Here is a tiny trained network, its code and every weight. The questions are about switching its units off for an input and a class, where a switched-off unit gives its printed mean instead of its output.

import numpy as np


def w(rows, s, z=0):
    codes = np.array(rows[::2]) - 128.0
    scale = np.full(codes.shape[1], s)
    scale[-1] = z or s
    return codes * scale


def f(y):
    return y / 2 * (1 + np.tanh(0.7978845608 * (y + 0.044715 * y**3)))


def log_softmax(a):
    a = a - a.max(-1, keepdims=True)
    return a - np.log(np.exp(a).sum(-1, keepdims=True))


def net(x, mask):
    res = np.array(x, float).reshape(1, 7) / 4 @ E
    y = f(res @ A[0][:, :-1].T + A[0][:, -1])
    res = res + np.where(mask, y, B[0][:, -1]) @ B[0][:, :-1]
    return log_softmax(res[-1] @ U[:, :-1].T + U[:, -1])


A, B = {}, {}
E = w([
[127,94,146,77],'x0',
[57,10,148,79],'x1',
[97,132,111,172],'x2',
[3,130,63,160],'x3',
[115,125,229,82],'x4',
[89,128,216,163],'x5',
[114,215,80,37],'x6',
],0.0083)
A[0] = w([
[124,162,94,107,48],'n1',
[108,120,145,122,68],'n2',
[117,228,51,84,140],'n3',
[130,151,108,121,143],'n4',
[135,131,152,119,62],'n5',
[117,106,138,92,143],'n6',
[62,134,177,30,95],'n7',
[92,184,195,114,108],'n8',
[40,123,123,97,60],'n9',
[127,119,144,169,112],'n10',
[86,117,155,108,164],'n11',
[121,171,117,113,50],'n12',
[81,132,112,157,129],'n13',
[81,126,165,43,45],'n14',
[105,124,146,113,112],'n15',
[68,155,178,39,116],'n16',
[155,95,108,70,156],'n17',
[145,193,114,142,39],'n18',
[113,132,141,108,71],'n19',
[144,131,148,130,91],'n20',
[100,144,157,96,127],'n21',
[122,188,97,92,137],'n22',
[111,52,92,73,2],'n23',
[139,104,125,102,104],'n24',
[104,240,19,53,112],'n25',
[96,124,120,141,155],'n26',
[105,122,126,142,90],'n27',
[134,132,101,107,57],'n28',
[117,126,124,136,86],'n29',
[179,43,68,58,122],'n30',
[123,148,154,174,122],'n31',
[139,135,68,81,26],'n32',
[103,97,101,160,28],'n33',
[3,40,35,174,123],'n34',
],0.016,0.006)
B[0] = w([
[155,153,142,148,147],'n1',
[128,108,119,157,130],'n2',
[165,253,118,102,226],'n3',
[137,123,98,161,147],'n4',
[117,137,153,108,130],'n5',
[118,94,149,133,157],'n6',
[75,156,142,212,201],'n7',
[70,118,125,28,167],'n8',
[124,141,72,43,171],'n9',
[172,107,103,77,144],'n10',
[105,73,101,173,167],'n11',
[164,159,119,153,140],'n12',
[122,111,81,125,160],'n13',
[84,157,160,181,177],'n14',
[107,99,121,151,140],'n15',
[51,158,112,179,197],'n16',
[116,117,193,131,170],'n17',
[146,87,57,126,159],'n18',
[103,118,116,161,129],'n19',
[136,133,138,80,133],'n20',
[66,105,116,120,153],'n21',
[150,200,106,153,179],'n22',
[211,113,177,105,165],'n23',
[135,110,159,130,139],'n24',
[248,174,155,175,249],'n25',
[140,119,90,112,149],'n26',
[130,121,103,144,131],'n27',
[155,124,120,179,131],'n28',
[135,124,101,149,124],'n29',
[86,161,250,80,189],'n30',
[160,103,109,39,151],'n31',
[193,104,106,184,154],'n32',
[62,167,115,117,141],'n33',
[117,181,10,23,246],'n34',
],0.034,0.015)
U = w([
[189,159,131,94,130],'0',
[67,67,47,137,55],'1',
[134,59,85,255,1],'2',
[80,2,123,96,243],'3',
[50,85,169,49,67],'4',
[78,159,18,116,179],'5',
[27,121,176,174,149],'6',
],0.0049,0.0092)

Each question gives the input, the list of numbers given to net, and the class t.
The units are the neurons (one row each of A and B). Each row of codes is followed by its name. A weight is (code - 128) times the scale printed after its matrix; where a second scale follows, it is the last column's (A, B and U).
mask holds one flag per neuron, in row order. A switched-off neuron (its flag False) gives its mean, the last column of its row in B, instead of its output. The means were averaged over made-up inputs and are rounded, as every weight is.
A unit's drop is (log p(t) with every unit on - log p(t) with that unit switched off) / (log p(t) with every unit on - log p(t) with every unit switched off).
The circuit of an input: a set's keep is (log p(t) with only the set's units on - log p(t) with every unit switched off) / (log p(t) with every unit on - log p(t) with every unit switched off). Starting from the 12 units with the biggest drops (on a tie, the unit counted first), units are removed one at a time, each time the one whose removal leaves the highest keep (on an exact tie, the one counted first), for as long as the keep stays at least 0.8.
circuit, biggest first: the units of the circuit, biggest drop first
most important unit: the unit with the biggest drop
top k neurons: the k neurons with the biggest drops, biggest first
drop when u is switched off: that unit's drop, to one decimal
input [6,7,4,-5,-8,5,-4], class 4: circuit, biggest first => (n25 n30)
input [-2,4,-3,-6,-4,-8,-4], class 4: most important unit => n30
input [-1,-6,4,8,-3,4,3], class 0: top 2 neurons => (n25 n16)
input [-7,-4,-6,4,3,-6,-8], class 3: circuit, biggest first => (n3 n25 n34)
input [4,7,6,-3,4,5,-8], class 1: circuit, biggest first => (n3 n11)
input [6,-8,3,-8,6,-1,-3], class 4: top 2 neurons => (n25 n3)
input [-3,2,3,-6,0,-5,-3], class 4: top 2 neurons => (n25 n7)
input [2,-1,7,-3,-4,1,2], class 0: top 2 neurons => (n34 n16)
input [6,-6,0,7,-1,4,3], class 0: top 2 neurons => (n25 n3)
input [1,7,-6,4,-2,-6,-5], class 4: top 2 neurons => (n30 n25)
input [-5,2,8,-7,-5,-1,0], class 3: top 3 neurons => (n25 n3 n34)
input [0,5,-3,-5,-6,-7,1], class 0: drop when n32 is switched off => 0.1
input [5,-7,2,7,-7,-7,7], class 0: drop when n4 is switched off => 0.0
input [-3,1,8,-5,-3,7,5], class 3: drop when n22 is switched off => 0.1
input [-7,4,-6,-2,5,6,-4], class 3: most important unit => n3
